Below is a small trained network, with its code and all its weights. Each question gives an input and a class and asks what happens when units are switched off, that is, made to give their printed mean instead of their output.

import numpy as np


def w(rows, s, z=0):
    codes = np.array(rows[::2]) - 128.0
    scale = np.full(codes.shape[1], s)
    scale[-1] = z or s
    return codes * scale


def f(y):
    return np.maximum(y, 0)


def log_softmax(a):
    a = a - a.max(-1, keepdims=True)
    return a - np.log(np.exp(a).sum(-1, keepdims=True))


def net(x, mask):
    res = np.array(x, float).reshape(1, 6) / 4 @ E
    y = f(res @ A[0][:, :-1].T + A[0][:, -1])
    res = res + np.where(mask, y, B[0][:, -1]) @ B[0][:, :-1]
    return log_softmax(res[-1] @ U[:, :-1].T + U[:, -1])


A, B = {}, {}
E = w([
[185,173,71,107,158,119,189,124,135,80],'x0',
[81,121,150,163,166,129,174,183,133,120],'x1',
[97,91,145,101,118,168,136,141,90,60],'x2',
[152,137,249,102,170,104,142,81,109,130],'x3',
[154,92,119,172,155,73,96,150,92,120],'x4',
[152,98,86,142,152,114,119,105,103,117],'x5',
],0.016)
A[0] = w([
[182,188,97,45,197,113,181,94,138,104,179],'n1',
[105,101,203,131,131,135,92,93,52,143,180],'n2',
[131,95,174,222,238,99,130,152,84,132,115],'n3',
[126,64,188,168,190,29,178,168,64,158,135],'n4',
[242,147,102,103,230,110,208,90,121,76,120],'n5',
[180,222,166,113,9,158,104,57,170,191,60],'n6',
[148,136,160,96,67,163,207,133,71,64,191],'n7',
[14,121,119,116,52,241,215,224,157,63,114],'n8',
[156,151,122,110,105,127,206,104,106,49,168],'n9',
[84,60,174,111,67,169,118,92,97,131,196],'n10',
[70,150,155,157,102,204,154,130,184,55,95],'n11',
[120,98,161,179,176,71,86,140,86,144,158],'n12',
[43,117,63,135,81,156,104,173,142,111,163],'n13',
[130,150,152,128,151,150,103,96,154,103,117],'n14',
[84,67,213,68,153,198,46,59,79,58,93],'n15',
[108,86,206,38,118,171,101,92,44,80,99],'n16',
[148,115,143,156,219,73,73,128,125,239,173],'n17',
[191,163,120,121,123,85,40,83,173,213,155],'n18',
[168,124,209,61,84,142,55,74,152,183,233],'n19',
[121,84,107,187,226,86,67,133,130,205,186],'n20',
[65,194,73,106,143,200,190,236,150,25,253],'n21',
[124,89,2,170,112,152,80,78,123,150,124],'n22',
[68,48,213,58,49,160,135,156,123,95,144],'n23',
[182,148,90,109,214,145,233,74,102,66,127],'n24',
[131,102,193,95,165,170,130,175,98,99,194],'n25',
],0.009,0.0031)
B[0] = w([
[205,195,70,95,152,84,170,105,153,133,205],'n1',
[98,90,231,133,107,186,168,55,120,107,196],'n2',
[126,84,184,179,191,180,139,167,192,72,196],'n3',
[102,93,229,176,181,173,158,179,196,66,203],'n4',
[229,160,96,91,197,91,142,118,153,66,218],'n5',
[112,204,97,134,78,61,169,156,184,158,202],'n6',
[114,163,133,87,170,83,108,84,113,154,191],'n7',
[31,96,73,91,157,66,125,163,190,208,252],'n8',
[155,104,81,75,198,122,124,57,139,167,188],'n9',
[94,91,147,57,114,150,50,100,54,144,197],'n10',
[84,86,110,119,144,93,106,113,144,160,184],'n11',
[79,43,177,203,125,175,209,104,138,52,184],'n12',
[89,47,59,117,112,131,113,177,85,158,207],'n13',
[128,164,114,149,138,124,138,80,78,117,146],'n14',
[95,138,228,124,129,166,54,2,25,152,220],'n15',
[134,99,212,70,120,139,125,56,123,173,211],'n16',
[90,143,123,199,118,92,161,143,147,48,192],'n17',
[151,202,161,195,14,119,207,143,166,111,196],'n18',
[105,156,189,68,40,109,145,76,150,92,212],'n19',
[134,87,129,185,128,152,191,183,120,45,191],'n20',
[89,133,98,91,191,95,109,194,124,161,250],'n21',
[176,95,16,171,75,193,96,127,34,104,210],'n22',
[83,71,206,97,97,156,94,76,132,179,218],'n23',
[190,157,81,71,216,111,125,113,103,117,214],'n24',
[139,123,172,133,169,142,81,75,131,123,186],'n25',
],0.0077,0.018)
U = w([
[122,102,186,207,192,186,155,179,146,27,143],'0',
[169,101,22,155,28,230,95,142,52,101,202],'1',
[148,218,143,149,4,117,168,123,176,114,114],'2',
[28,115,69,87,163,145,110,201,128,196,109],'3',
[254,193,91,68,244,129,141,116,128,96,192],'4',
[90,123,207,72,111,192,93,37,91,132,133],'5',
[143,178,150,110,133,219,76,180,118,138,3],'6',
],0.0093,0.0022)

Each question gives the input, the list of numbers given to net, and the class t.
The units are the neurons (one row each of A and B). Each row of codes is followed by its name. A weight is (code - 128) times the scale printed after its matrix; where a second scale follows, it is the last column's (A, B and U).
mask holds one flag per neuron, in row order. A switched-off neuron (its flag False) gives its mean, the last column of its row in B, instead of its output. The means were averaged over made-up inputs and are rounded, as every weight is.
A unit's drop is (log p(t) with every unit on - log p(t) with that unit switched off) / (log p(t) with every unit on - log p(t) with every unit switched off).
The circuit of an input: a set's keep is (log p(t) with only the set's units on - log p(t) with every unit switched off) / (log p(t) with every unit on - log p(t) with every unit switched off). Starting from the 12 units with the biggest drops (on a tie, the unit counted first), units are removed one at a time, each time the one whose removal leaves the highest keep (on an exact tie, the one counted first), for as long as the keep stays at least 0.8.
circuit, biggest first: the units of the circuit, biggest drop first
k most important neurons: the k neurons with the biggest drops, biggest first
drop of u: that unit's drop, to one decimal
input [-4,2,0,-7,8,6], class 0: circuit, biggest first	[n20]
input [2,-6,-2,8,1,1], class 2: 2 most important neurons	[n18; n19]
input [-5,7,-7,8,-4,-6], class 0: 3 most important neurons	[n4; n17; n3]
input [-2,-2,-1,0,-1,-8], class 2: circuit, biggest first	[n6; n15]
input [4,-1,-1,-4,-7,0], class 3: 2 most important neurons	[n8; n21]
input [-8,3,1,-3,-1,-1], class 3: 4 most important neurons	[n8; n13; n16; n19]
input [6,5,0,0,-8,-4], class 3: 3 most important neurons	[n8; n21; n11]
input [-6,-7,-1,0,6,-5], class 2: 3 most important neurons	[n18; n6; n17]
input [6,-8,6,-8,-7,4], class 4: 3 most important neurons	[n1; n24; n9]
input [-2,-1,-7,-5,4,-5], class 1: 2 most important neurons	[n22; n19]
input [-1,2,1,7,1,7], class 0: 2 most important neurons	[n4; n3]
input [-3,-1,7,-6,-4,6], class 3: drop of n8	0.1
input [-1,0,-6,-5,-6,3], class 1: drop of n22	0.2
input [3,-5,-5,-3,4,3], class 1: circuit, biggest first	[n22]
input [-3,-4,7,-6,0,8], class 1: drop of n22	0.1
